Below is a small trained network, with its code and all its weights. Each question gives an input and a class and asks what happens when units are switched off, that is, made to give their printed mean instead of their output.

import numpy as np


def w(rows, s, z=0):
    codes = np.array(rows[::2]) - 128.0
    scale = np.full(codes.shape[1], s)
    scale[-1] = z or s
    return codes * scale


def f(y):
    return y / 2 * (1 + np.tanh(0.7978845608 * (y + 0.044715 * y**3)))


def log_softmax(a):
    a = a - a.max(-1, keepdims=True)
    return a - np.log(np.exp(a).sum(-1, keepdims=True))


def net(x, mask):
    res = np.array(x, float).reshape(1, 4) / 4 @ E
    y = f(res @ A[0][:, :-1].T + A[0][:, -1])
    res = res + np.where(mask, y, B[0][:, -1]) @ B[0][:, :-1]
    return log_softmax(res[-1] @ U[:, :-1].T + U[:, -1])


A, B = {}, {}
E = w([
[55,190,194,158,185,105,212,181,23,194,71],'x0',
[158,172,134,40,21,74,107,135,21,137,216],'x1',
[127,145,116,160,87,174,149,187,72,55,80],'x2',
[162,205,247,92,204,132,166,107,164,14,104],'x3',
],0.011)
A[0] = w([
[236,144,138,78,128,138,77,104,147,66,178,142],'N1',
[93,88,128,200,190,212,140,89,212,85,118,59],'N2',
[126,172,128,103,120,138,132,118,169,74,207,123],'N3',
[102,93,129,84,147,72,102,159,23,90,150,98],'N4',
[89,129,89,190,153,139,130,130,106,207,84,147],'N5',
[114,90,114,167,187,191,133,97,189,99,79,196],'N6',
[2,94,152,182,125,170,124,125,135,193,93,149],'N7',
[101,78,49,186,37,158,97,114,101,204,153,161],'N8',
[73,183,171,90,162,129,188,106,48,167,119,188],'N9',
[144,31,69,125,140,178,152,131,164,129,132,42],'N10',
[139,123,154,94,176,152,125,121,164,144,140,151],'N11',
[172,123,141,163,159,147,128,174,211,108,115,198],'N12',
[92,140,107,181,165,96,177,117,140,189,138,147],'N13',
[77,56,137,242,161,110,152,191,128,197,118,143],'N14',
[210,148,198,108,120,104,129,85,67,69,157,116],'N15',
[123,115,48,154,92,131,96,53,171,73,102,144],'N16',
[116,196,163,138,185,60,205,183,60,192,114,34],'N17',
[135,186,231,125,156,124,162,86,161,78,91,201],'N18',
[125,100,104,100,77,170,162,151,145,127,134,103],'N19',
[116,170,193,99,166,98,184,147,184,76,106,12],'N20',
],0.0084,0.011)
B[0] = w([
[115,103,131,98,113,66,160,191,203,124,34,210],'N1',
[229,53,58,137,111,70,228,62,68,216,194,199],'N2',
[164,108,159,85,160,128,189,144,216,129,99,166],'N3',
[138,134,126,148,105,144,98,87,119,142,191,167],'N4',
[122,137,202,124,136,172,137,198,162,16,50,196],'N5',
[147,240,117,185,174,178,61,60,118,153,188,230],'N6',
[129,171,164,77,40,121,137,172,185,71,122,201],'N7',
[146,152,57,184,93,172,81,39,82,163,218,248],'N8',
[80,243,151,184,182,161,39,84,178,100,190,233],'N9',
[82,194,183,130,191,122,88,154,187,133,153,156],'N10',
[126,128,140,123,124,145,106,149,172,113,89,158],'N11',
[80,153,117,207,139,196,116,148,130,86,150,203],'N12',
[103,129,158,94,54,128,131,185,105,115,119,178],'N13',
[111,115,173,45,123,89,92,228,151,78,78,212],'N14',
[152,137,128,51,75,80,147,185,98,138,58,189],'N15',
[140,106,103,173,123,73,128,86,110,171,185,195],'N16',
[217,129,39,172,90,116,171,23,45,224,166,204],'N17',
[160,39,51,100,102,22,209,94,53,221,134,244],'N18',
[129,137,101,133,124,126,152,85,121,168,113,143],'N19',
[38,249,137,168,189,159,98,94,200,127,254,171],'N20',
],0.0076,0.016)
U = w([
[105,156,114,162,176,185,72,102,124,114,207,42],'0',
[224,58,64,117,106,107,162,91,71,165,164,150],'1',
[125,98,185,64,134,133,126,246,163,45,18,250],'2',
],0.013,0.0022)

Each question gives the input, the list of numbers given to net, and the class t.
The units are the neurons (one row each of A and B). Each row of codes is followed by its name. A weight is (code - 128) times the scale printed after its matrix; where a second scale follows, it is the last column's (A, B and U).
mask holds one flag per neuron, in row order. A switched-off neuron (its flag False) gives its mean, the last column of its row in B, instead of its output. The means were averaged over made-up inputs and are rounded, as every weight is.
A unit's drop is (log p(t) with every unit on - log p(t) with that unit switched off) / (log p(t) with every unit on - log p(t) with every unit switched off).
The circuit of an input: a set's keep is (log p(t) with only the set's units on - log p(t) with every unit switched off) / (log p(t) with every unit on - log p(t) with every unit switched off). Starting from the 12 units with the biggest drops (on a tie, the unit counted first), units are removed one at a time, each time the one whose removal leaves the highest keep (on an exact tie, the one counted first), for as long as the keep stays at least 0.8.
circuit, biggest first: the units of the circuit, biggest drop first
most important unit: the unit with the biggest drop
top k neurons: the k neurons with the biggest drops, biggest first
drop of u: that unit's drop, to one decimal
input [1,-4,0,-1], class 2: circuit, biggest first : [N8 N17]
input [8,3,7,7], class 1: top 4 neurons : [N18 N17 N15 N6]
input [-7,-1,-6,-7], class 0: circuit, biggest first : [N18]
input [1,5,6,-5], class 0: top 3 neurons : [N18 N2 N17]
input [6,8,2,-2], class 0: top 2 neurons : [N9 N18]
input [4,2,4,7], class 1: top 3 neurons : [N18 N17 N15]
input [0,-8,2,7], class 1: top 3 neurons : [N18 N2 N9]
input [-8,-2,-8,-8], class 0: top 2 neurons : [N10 N18]
input [-8,-8,-4,-5], class 0: top 3 neurons : [N10 N6 N18]
input [1,1,7,-6], class 0: top 2 neurons : [N8 N18]
input [-1,-7,1,6], class 1: top 2 neurons : [N2 N18]
input [-2,-7,0,2], class 1: top 2 neurons : [N2 N9]
input [-6,-4,-8,3], class 1: top 2 neurons : [N2 N9]
input [7,7,-2,-6], class 0: circuit, biggest first : [N9]
input [-1,-4,1,1], class 1: top 2 neurons : [N9 N2]
input [0,8,-6,5], class 2: top 4 neurons : [N8 N1 N2 N17]
input [3,0,4,0], class 2: top 2 neurons : [N8 N6]
input [8,6,-4,-2], class 0: top 2 neurons : [N9 N18]
input [-5,-7,2,-8], class 0: drop of N15 : 0.0
input [4,8,7,-1], class 0: most important unit : N9
input [-2,2,-1,3], class 2: drop of N2 : 0.2
input [1,-1,0,-1], class 2: drop of N8 : 0.3
input [8,3,7,-3], class 0: drop of N9 : 1.3
